Below is a small trained network, with its code and all its weights. Each question gives an input and a target symbol and asks what happens when units are switched off, that is, made to give their printed mean instead of their output.

import numpy as np


def w(rows, s, z=0):
    codes = np.array(rows[::2]) - 128.0
    scale = np.full(codes.shape[1], s)
    scale[-1] = z or s
    return codes * scale


def norm(h):
    return h / np.sqrt((h * h).mean(-1, keepdims=True) + 1e-5)


def f(y):
    return np.maximum(y, 0)


def softmax(a):
    e = np.exp(a - a.max(-1, keepdims=True))
    return e / e.sum(-1, keepdims=True)


def log_softmax(a):
    a = a - a.max(-1, keepdims=True)
    return a - np.log(np.exp(a).sum(-1, keepdims=True))


def net(x, mask):
    ids = ['αβγεζθλξπστφψω'.index(c) for c in x.split()]
    T = len(ids)
    res = E[ids] + P[:T]
    q, k, v = (norm(res) @ M[0].T for M in (Q, K, V))
    z = softmax(np.where(np.tri(T) > 0, q @ k.T / 2**0.5, -1e9)) @ v
    res = res + np.where(mask[0], z, O[0][:, -1]) @ O[0][:, :-1]
    y = f(norm(res) @ A[0][:, :-1].T + A[0][:, -1])
    res = res + np.where(mask[1:9], y, B[0][:, -1]) @ B[0][:, :-1]
    return log_softmax(norm(res)[-1] @ U[:, :-1].T + U[:, -1])


Q, K, V, O, A, B = {}, {}, {}, {}, {}, {}
E = w([
[94,109,112,142],'α',
[248,135,133,180],'β',
[183,167,188,167],'γ',
[223,210,135,187],'ε',
[197,162,149,122],'ζ',
[47,111,92,150],'θ',
[206,139,204,163],'λ',
[70,127,113,155],'ξ',
[139,20,80,139],'π',
[217,161,129,97],'σ',
[108,84,115,140],'τ',
[119,88,111,136],'φ',
[99,101,75,170],'ψ',
[152,128,188,69],'ω',
],0.016)
P = w([
[183,137,82,103],'0',
[152,112,98,128],'1',
[127,94,106,137],'2',
[118,95,116,166],'3',
[166,80,2,217],'4',
[50,125,144,199],'5',
[66,99,140,166],'6',
[85,67,140,153],'7',
[73,70,145,153],'8',
],0.0079)
Q[0] = w([
[144,2,153,151],'H0',
[116,134,153,71],'H0',
],0.0083)
K[0] = w([
[137,126,254,66],'H0',
[104,149,102,108],'H0',
],0.0074)
V[0] = w([
[137,91,1,208],'H0',
[51,65,81,21],'H0',
],0.0064)
O[0] = w([
[178,74,147,94,4],'H0',
[114,189,57,1,69],'H0',
],0.0097,0.0025)
A[0] = w([
[47,91,52,109,219],'N0',
[105,207,118,126,140],'N1',
[174,113,74,186,211],'N2',
[197,139,158,78,254],'N3',
[60,139,79,136,21],'N4',
[64,191,165,79,150],'N5',
[192,155,161,92,111],'N6',
[158,128,4,126,161],'N7',
],0.011,0.0024)
B[0] = w([
[165,163,131,203,241],'N0',
[129,54,165,125,161],'N1',
[58,59,241,158,253],'N2',
[123,151,128,254,230],'N3',
[79,111,193,190,171],'N4',
[113,143,87,73,209],'N5',
[169,81,156,208,191],'N6',
[103,204,138,19,214],'N7',
],0.0094,0.0058)
U = w([
[226,138,180,188,177],'α',
[65,154,167,152,215],'β',
[89,150,211,5,119],'γ',
[105,104,88,134,57],'ε',
[172,157,101,89,122],'ζ',
[149,143,108,103,1],'θ',
[194,140,118,88,93],'λ',
[167,179,111,90,71],'ξ',
[97,87,102,133,46],'π',
[130,176,73,99,138],'σ',
[166,48,71,62,212],'τ',
[152,126,88,110,30],'φ',
[106,95,80,145,65],'ψ',
[146,181,110,111,3],'ω',
],0.015,0.0043)

Each question gives the input, a string of symbols that net reads in full, and the target symbol t.
The units are the heads (2 rows each of Q, K, V and O) and the neurons (one row each of A and B). Each row of codes is followed by its name. A weight is (code - 128) times the scale printed after its matrix; where a second scale follows, it is the last column's (O, A, B and U).
mask holds one flag per unit, heads first, then neurons. A switched-off unit (its flag False) gives its mean, the last column of its rows in O or B, instead of its output. The means were averaged over made-up inputs and are rounded, as every weight is.
A unit's drop is (log p(t) with every unit on - log p(t) with that unit switched off) / (log p(t) with every unit on - log p(t) with every unit switched off).
The circuit of an input: a set's keep is (log p(t) with only the set's units on - log p(t) with every unit switched off) / (log p(t) with every unit on - log p(t) with every unit switched off). Starting from all 9 units, units are removed one at a time, each time the one whose removal leaves the highest keep (on an exact tie, the one counted first), for as long as the keep stays at least 0.8.
circuit, biggest first: the units of the circuit, biggest drop first
k most important neurons: the k neurons with the biggest drops, biggest first
drop when u is switched off: that unit's drop, to one decimal
input β ω ω λ ω ω ω ω β, target β: most important neuron	[N2]
input ψ λ ω β ω, target β: circuit, biggest first	[H0; N2]
input π ψ θ γ ε τ ψ ω, target α: circuit, biggest first	[N2; N7]
input ω ω ω ω β ω π σ β, target β: circuit, biggest first	[N2; H0]
input ζ λ λ λ ψ ω ω γ ω, target γ: 4 most important neurons	[N3; N0; N5; N2]
input ω σ ω π φ, target β: circuit, biggest first	[N7; N2]
input π λ π ω ω α ω ω ω, target γ: 2 most important neurons	[N5; N1]
input ω ψ ω ψ τ, target β: 3 most important neurons	[N7; N0; N2]
input π ω ψ β ω, target β: 2 most important neurons	[N3; N7]
input τ ω π, target β: 2 most important neurons	[N0; N7]
input π ψ π ψ π, target τ: drop when H0 is switched off	1.2
input γ γ ω σ φ, target β: drop when H0 is switched off	-0.2
input ω γ ω ω π, target β: drop when N2 is switched off	0.3
input β φ ψ λ π ω, target α: most important neuron	[N2]
input τ λ ω ω ψ, target β: 2 most important neurons	[N7; N2]
